Below are the code and all the weights of a small trained network. Each question names an input and a class and asks about switching units off, where a switched-off unit gives its printed mean instead of its output.

import numpy as np


def w(rows, s, z=0):
    codes = np.array(rows[::2]) - 128.0
    scale = np.full(codes.shape[1], s)
    scale[-1] = z or s
    return codes * scale


def f(y):
    return np.maximum(y, 0)


def log_softmax(a):
    a = a - a.max(-1, keepdims=True)
    return a - np.log(np.exp(a).sum(-1, keepdims=True))


def net(x, mask):
    res = np.array(x, float).reshape(1, 7) / 4 @ E
    y = f(res @ A[0][:, :-1].T + A[0][:, -1])
    res = res + np.where(mask, y, B[0][:, -1]) @ B[0][:, :-1]
    return log_softmax(res[-1] @ U[:, :-1].T + U[:, -1])


A, B = {}, {}
E = w([
[127,138,127,139,127,144,133],'x0',
[173,149,69,28,182,253,56],'x1',
[60,95,62,134,240,103,206],'x2',
[135,131,128,151,134,145,131],'x3',
[184,255,207,116,201,69,161],'x4',
[122,133,132,122,124,136,133],'x5',
[131,123,126,122,129,114,122],'x6',
],0.014)
A[0] = w([
[93,93,139,169,102,113,120,169],'neuron 1',
[217,217,86,68,180,133,142,19],'neuron 2',
[170,217,160,85,220,128,98,2],'neuron 3',
[74,55,132,186,28,103,133,219],'neuron 4',
[30,116,19,127,95,138,165,76],'neuron 5',
[49,97,85,155,185,74,187,92],'neuron 6',
[115,183,197,162,144,41,145,126],'neuron 7',
[195,119,149,216,141,102,223,102],'neuron 8',
[176,213,160,151,47,101,125,169],'neuron 9',
[84,55,56,73,151,223,54,114],'neuron 10',
[199,171,145,150,76,146,131,172],'neuron 11',
[61,109,47,120,246,120,235,142],'neuron 12',
[116,202,168,169,116,52,181,116],'neuron 13',
[161,145,111,110,38,172,49,229],'neuron 14',
[77,90,105,174,12,86,200,251],'neuron 15',
[99,129,163,85,131,129,118,154],'neuron 16',
[171,174,156,55,191,148,90,106],'neuron 17',
[108,190,243,159,108,86,183,183],'neuron 18',
[96,152,160,185,153,91,118,136],'neuron 19',
[84,107,44,120,206,153,176,92],'neuron 20',
],0.011,0.0054)
B[0] = w([
[119,90,132,163,121,124,151,174],'neuron 1',
[97,43,159,225,133,116,191,195],'neuron 2',
[84,95,217,219,135,126,199,200],'neuron 3',
[151,39,196,218,65,139,149,228],'neuron 4',
[153,114,73,182,182,129,142,189],'neuron 5',
[70,162,112,150,199,110,168,210],'neuron 6',
[152,209,106,82,136,60,111,222],'neuron 7',
[108,132,140,71,162,97,125,200],'neuron 8',
[205,153,135,96,93,125,167,205],'neuron 9',
[178,127,23,104,141,126,77,249],'neuron 10',
[176,162,142,120,84,131,146,186],'neuron 11',
[43,139,87,133,241,112,188,241],'neuron 12',
[138,202,108,58,150,110,81,222],'neuron 13',
[184,133,158,125,82,198,52,230],'neuron 14',
[120,78,226,254,122,103,181,235],'neuron 15',
[158,126,128,156,118,103,115,142],'neuron 16',
[151,31,184,184,96,185,172,199],'neuron 17',
[135,186,103,72,83,81,146,234],'neuron 18',
[93,196,163,103,134,119,116,179],'neuron 19',
[164,76,47,128,179,85,146,198],'neuron 20',
],0.0099,0.022)
U = w([
[114,105,185,188,46,146,151,222],'0',
[47,97,126,193,180,119,188,148],'1',
[130,116,83,122,85,203,9,87],'2',
[109,110,10,122,181,134,113,200],'3',
[147,176,126,60,75,94,130,63],'4',
[31,186,100,70,181,95,159,4],'5',
],0.012,0.0025)

Each question gives the input, the list of numbers given to net, and the class t.
The units are the neurons (one row each of A and B). Each row of codes is followed by its name. A weight is (code - 128) times the scale printed after its matrix; where a second scale follows, it is the last column's (A, B and U).
mask holds one flag per neuron, in row order. A switched-off neuron (its flag False) gives its mean, the last column of its row in B, instead of its output. The means were averaged over made-up inputs and are rounded, as every weight is.
A unit's drop is (log p(t) with every unit on - log p(t) with that unit switched off) / (log p(t) with every unit on - log p(t) with every unit switched off).
The circuit of an input: a set's keep is (log p(t) with only the set's units on - log p(t) with every unit switched off) / (log p(t) with every unit on - log p(t) with every unit switched off). Starting from the 12 units with the biggest drops (on a tie, the unit counted first), units are removed one at a time, each time the one whose removal leaves the highest keep (on an exact tie, the one counted first), for as long as the keep stays at least 0.8.
units of the circuit, in order: the units of the circuit, biggest drop first
unit that matters most: the unit with the biggest drop
k most important neurons: the k neurons with the biggest drops, biggest first
drop when u is switched off: that unit's drop, to one decimal
input [1,1,8,-1,-8,4,4], class 3: units of the circuit, in order -> [neuron 10]
input [-2,7,0,8,-4,8,7], class 2: 2 most important neurons -> [neuron 12; neuron 14]
input [5,0,4,8,4,6,-3], class 5: 2 most important neurons -> [neuron 15; neuron 4]
input [2,1,-1,7,6,2,-8], class 0: 2 most important neurons -> [neuron 3; neuron 2]
input [-5,5,0,-3,-8,1,1], class 2: 2 most important neurons -> [neuron 14; neuron 12]
input [-3,-3,0,6,-8,4,-4], class 0: 2 most important neurons -> [neuron 4; neuron 12]
input [0,1,-1,1,5,-1,1], class 0: 3 most important neurons -> [neuron 3; neuron 12; neuron 2]
input [2,-5,0,3,-2,4,-2], class 0: 2 most important neurons -> [neuron 12; neuron 4]
input [8,1,4,-4,-7,3,-1], class 3: 2 most important neurons -> [neuron 10; neuron 3]
input [-7,-8,6,1,1,3,6], class 5: 2 most important neurons -> [neuron 13; neuron 7]
input [4,1,-2,-2,-5,6,3], class 2: drop when neuron 10 is switched off -> 0.1
input [-7,-8,-6,-8,1,-5,-3], class 4: drop when neuron 13 is switched off -> 0.7
input [8,-5,0,6,3,1,2], class 4: drop when neuron 12 is switched off -> 0.2
input [6,4,1,-8,-6,-6,-1], class 3: unit that matters most -> neuron 5
input [6,1,5,-1,-1,7,-5], class 3: drop when neuron 15 is switched off -> 0.2
